Below are the code and all the weights of a small trained network. Each question names an input and a target symbol and asks about switching units off, where a switched-off unit gives its printed mean instead of its output.

import numpy as np


def w(rows, s, z=0):
    codes = np.array(rows[::2]) - 128.0
    scale = np.full(codes.shape[1], s)
    scale[-1] = z or s
    return codes * scale


def f(y):
    return np.maximum(y, 0)


def softmax(a):
    e = np.exp(a - a.max(-1, keepdims=True))
    return e / e.sum(-1, keepdims=True)


def log_softmax(a):
    a = a - a.max(-1, keepdims=True)
    return a - np.log(np.exp(a).sum(-1, keepdims=True))


def net(x, mask):
    ids = ['ΛΦΩεηψ'.index(c) for c in x.split()]
    T = len(ids)
    res = E[ids] + P[:T]
    r = res
    for j in range(2):
        rows = slice(2 * j, 2 * j + 2)
        q, k, v = (r @ M[0][rows].T for M in (Q, K, V))
        z = softmax(np.where(np.tri(T) > 0, q @ k.T / 2**0.5, -1e9)) @ v
        o = O[0][rows]
        res = res + np.where(mask[j], z, o[:, -1]) @ o[:, :-1]
    y = f(res @ A[0][:, :-1].T + A[0][:, -1])
    res = res + np.where(mask[2:14], y, B[0][:, -1]) @ B[0][:, :-1]
    return log_softmax(res[-1] @ U[:, :-1].T + U[:, -1])


Q, K, V, O, A, B = {}, {}, {}, {}, {}, {}
E = w([
[107,132,51,122],'Λ',
[143,152,97,167],'Φ',
[192,50,116,9],'Ω',
[177,156,35,176],'ε',
[137,49,193,135],'η',
[222,87,170,216],'ψ',
],0.016)
P = w([
[55,55,4,130],'0',
[120,125,128,158],'1',
[141,122,132,154],'2',
[166,124,146,157],'3',
[178,128,147,152],'4',
[197,132,163,149],'5',
[211,137,181,152],'6',
[202,136,156,129],'7',
[172,141,110,106],'8',
[184,133,125,113],'9',
[185,128,116,106],'10',
[159,125,73,84],'11',
[171,112,88,74],'12',
],0.011)
Q[0] = w([
[139,126,25,91],'H1',
[254,132,34,196],'H1',
[224,203,145,127],'H2',
[40,143,123,114],'H2',
],0.0098)
K[0] = w([
[160,117,110,148],'H1',
[229,148,130,2],'H1',
[158,123,138,53],'H2',
[58,143,117,74],'H2',
],0.0098)
V[0] = w([
[115,146,201,19],'H1',
[127,91,70,43],'H1',
[65,53,83,9],'H2',
[130,54,165,175],'H2',
],0.014)
O[0] = w([
[93,88,17,2,135],'H1',
[37,184,119,114,253],'H1',
[133,109,235,122,63],'H2',
[89,16,101,230,193],'H2',
],0.0076,0.012)
A[0] = w([
[234,25,178,96,213],'N1',
[211,237,152,124,85],'N2',
[30,169,125,38,110],'N3',
[57,125,129,57,59],'N4',
[92,25,112,124,116],'N5',
[176,200,186,200,141],'N6',
[230,152,108,198,160],'N7',
[164,68,19,78,170],'N8',
[242,180,41,123,109],'N9',
[94,170,251,18,138],'N10',
[196,2,51,237,120],'N11',
[66,19,109,195,253],'N12',
],0.0078,0.0054)
B[0] = w([
[164,254,44,242,170],'N1',
[141,64,67,61,141],'N2',
[215,114,195,90,186],'N3',
[148,117,151,107,160],'N4',
[194,129,69,128,171],'N5',
[152,68,147,122,184],'N6',
[121,119,176,85,198],'N7',
[80,157,176,173,243],'N8',
[137,159,154,34,185],'N9',
[145,162,78,85,143],'N10',
[87,152,136,30,255],'N11',
[126,29,124,108,234],'N12',
],0.0081,0.015)
U = w([
[74,38,254,114,177],'Λ',
[216,82,118,85,185],'Φ',
[185,113,129,36,3],'Ω',
[131,245,153,122,165],'ε',
[201,107,84,151,189],'η',
[92,98,56,128,98],'ψ',
],0.007,0.0031)

Each question gives the input, a string of symbols that net reads in full, and the target symbol t.
The units are the heads (2 rows each of Q, K, V and O) and the neurons (one row each of A and B). Each row of codes is followed by its name. A weight is (code - 128) times the scale printed after its matrix; where a second scale follows, it is the last column's (O, A, B and U).
mask holds one flag per unit, heads first, then neurons. A switched-off unit (its flag False) gives its mean, the last column of its rows in O or B, instead of its output. The means were averaged over made-up inputs and are rounded, as every weight is.
A unit's drop is (log p(t) with every unit on - log p(t) with that unit switched off) / (log p(t) with every unit on - log p(t) with every unit switched off).
The circuit of an input: a set's keep is (log p(t) with only the set's units on - log p(t) with every unit switched off) / (log p(t) with every unit on - log p(t) with every unit switched off). Starting from the 12 units with the biggest drops (on a tie, the unit counted first), units are removed one at a time, each time the one whose removal leaves the highest keep (on an exact tie, the one counted first), for as long as the keep stays at least 0.8.
circuit, biggest first: the units of the circuit, biggest drop first
unit that matters most: the unit with the biggest drop
k most important neurons: the k neurons with the biggest drops, biggest first
heads that matter: for each layer, one digit per head in row order, 1 if its drop is at least 0.15 and else 0, layers parted by /
drop when u is switched off: that unit's drop, to one decimal
input η Φ ε Λ, target Λ: circuit, biggest first : [H1 N1]
input ψ ε Φ, target Λ: circuit, biggest first : [H1 N7]
input Φ Ω Λ Λ ψ Φ ε ψ Φ Λ Λ ε, target ε: unit that matters most : N8
input Ω Φ ε Φ, target ε: heads that matter : 11
input ε Φ ε Λ ε Φ Ω η, target η: circuit, biggest first : [N1 H1]
input ε Ω ε Ω Ω Ω ε ε η Ω η, target η: 2 most important neurons : [N11 N1]
input ψ η Φ, target Λ: heads that matter : 11
input Λ Ω Λ, target Ω: circuit, biggest first : [H2 N8 N10]
input ε ε Ω, target ε: circuit, biggest first : [H2 N12 N1]
input ψ Φ Φ ψ Φ Ω, target ψ: circuit, biggest first : [H2 N3 N1]
input ψ ψ ψ ε, target Λ: 2 most important neurons : [N7 N5]
input Φ ψ ψ η ε η ε ψ Φ Λ, target Λ: circuit, biggest first : [H1 N5]
input Ω ψ ψ ε, target ψ: circuit, biggest first : [H2 H1]
input Ω Φ ψ ε ψ Φ ψ Ω, target ψ: circuit, biggest first : [H2 N3]
input Ω ψ Λ η Φ Φ Λ ε, target ε: unit that matters most : N12
input Λ ε ε Φ ψ η ε ε, target Ω: 2 most important neurons : [N11 N9]
input ε Φ ε ε Ω, target ε: 3 most important neurons : [N12 N1 N6]
input ε Ω ε ε Ω Ω ε Λ ε Λ Λ, target ε: 3 most important neurons : [N12 N6 N8]
input ψ Φ ψ Φ ψ, target Ω: drop when N7 is switched off : 0.5
input Ω Ω Ω Λ η η ε η η ψ Λ η, target ψ: unit that matters most : N3
input ε η Φ ψ ε η, target Φ: drop when N9 is switched off : -0.1
input η ψ ε, target Λ: drop when N7 is switched off : 0.3
input ε Φ η Λ ψ ψ Φ ψ, target Ω: drop when N7 is switched off : 0.4
